M =
[[ -45.6  -48.7 -143.3   57.5]
 [ -13.4  -42.1   53.3  -44.2]
 [ -89.3  -16.6 -125.6 -107.2]
 [  -7.3  -35.9  -75.8  -86.9]
 [  -1.5   -8.8  -65.5    5.9]
 [ -25.3  -19.9 -229.7   47.5]
 [  -9.1  -12.8  171.0  -39.6]
 [ -14.0  -46.2 -174.5   30.6]
 [ -44.0  -23.9  -90.4   31.3]
 [ -12.3  -20.7  120.5   -4.3]
 [   2.1  -27.5  -29.7  -65.0]
 [  -2.1   -3.2 -249.6  -85.2]
 [ -47.1  -37.6   29.8  -69.2]
 [ -13.6  -35.8   68.5  -39.9]
 [ -46.6  -25.7  106.9  -43.0]]
Rows and columns are counted from 1.
(1, 1) = -45.6
(14, 4) = -39.9
(14, 1) = -13.6
(3, 3) = -125.6
(15, 1) = -46.6
(7, 1) = -9.1
(5, 1) = -1.5
(10, 4) = -4.3
(4, 3) = -75.8
(7, 3) = 171.0
(4, 4) = -86.9
(8, 3) = -174.5
(5, 3) = -65.5
(13, 1) = -47.1
(10, 2) = -20.7
(5, 2) = -8.8
(6, 4) = 47.5
(1, 3) = -143.3
(6, 1) = -25.3
(14, 2) = -35.8
(13, 4) = -69.2
(9, 3) = -90.4
(1, 2) = -48.7
(11, 2) = -27.5
(8, 4) = 30.6
(14, 3) = 68.5
(9, 4) = 31.3
(3, 4) = -107.2
(3, 2) = -16.6
(2, 4) = -44.2
(12, 1) = -2.1

W =
[[6240 7304 5269 6580 5521 5869 6077 6007 5069 4735 6192 7844]
 [3720 4939 5715 2662 6241 5203 3690 4087 5856 7210 4377 7326]
 [4878 4829 6052 5652 4333 4282 3965 2795 5065 4945 6067 6684]
 [6094 5390 5437 3908 4762 4281 4285 5659 6967 5297 2828 5715]]
Rows and columns are counted from 1.
(1, 1)	6240
(4, 2)	5390
(3, 8)	2795
(1, 10)	4735
(4, 11)	2828
(4, 4)	3908
(3, 5)	4333
(3, 6)	4282
(2, 3)	5715
(1, 2)	7304
(4, 3)	5437
(3, 4)	5652
(2, 4)	2662
(4, 9)	6967
(3, 1)	4878
(1, 11)	6192
(4, 10)	5297
(2, 8)	4087
(2, 9)	5856
(3, 10)	4945

arr =
[[-47.0, -137.1, -20.8, -170.7, 147.7],
 [140.5, 11.5, -195.8, -71.9, -75.8],
 [-91.0, -72.6, -172.6, -102.3, -195.4],
 [-231.9, -207.2, -104.8, 130.7, 86.1],
 [-179.4, -213.4, -27.8, -217.8, 15.2],
 [-35.9, -98.2, -17.8, -186.4, -171.8],
 [-13.1, -123.6, -82.5, 24.6, -207.7],
 [-63.2, -182.6, 64.3, -95.4, -90.9]]
Rows and columns are counted from 1.
(1, 1): -47.0
(3, 5): -195.4
(3, 1): -91.0
(7, 4): 24.6
(8, 3): 64.3
(7, 1): -13.1
(4, 3): -104.8
(1, 3): -20.8
(2, 1): 140.5
(4, 1): -231.9
(7, 2): -123.6
(5, 5): 15.2
(5, 1): -179.4
(8, 1): -63.2
(1, 4): -170.7
(2, 5): -75.8
(1, 2): -137.1
(6, 1): -35.9
(8, 2): -182.6
(2, 2): 11.5
(4, 4): 130.7
(6, 2): -98.2
(3, 2): -72.6

X =
[[6 7 7 6 5 2 3 7 8 7 4 2]
 [6 6 6 5 5 5 5 4 5 6 7 6]
 [5 2 2 4 6 7 7 4 4 4 5 6]
 [5 8 8 6 4 3 4 6 6 5 5 5]]
Indices start at 1.
(1, 1) = 6
(1, 3) = 7
(4, 9) = 6
(3, 3) = 2
(1, 11) = 4
(3, 1) = 5
(1, 7) = 3
(4, 1) = 5
(4, 8) = 6
(3, 11) = 5
(1, 6) = 2
(1, 12) = 2
(3, 2) = 2
(2, 6) = 5
(3, 7) = 7
(4, 6) = 3
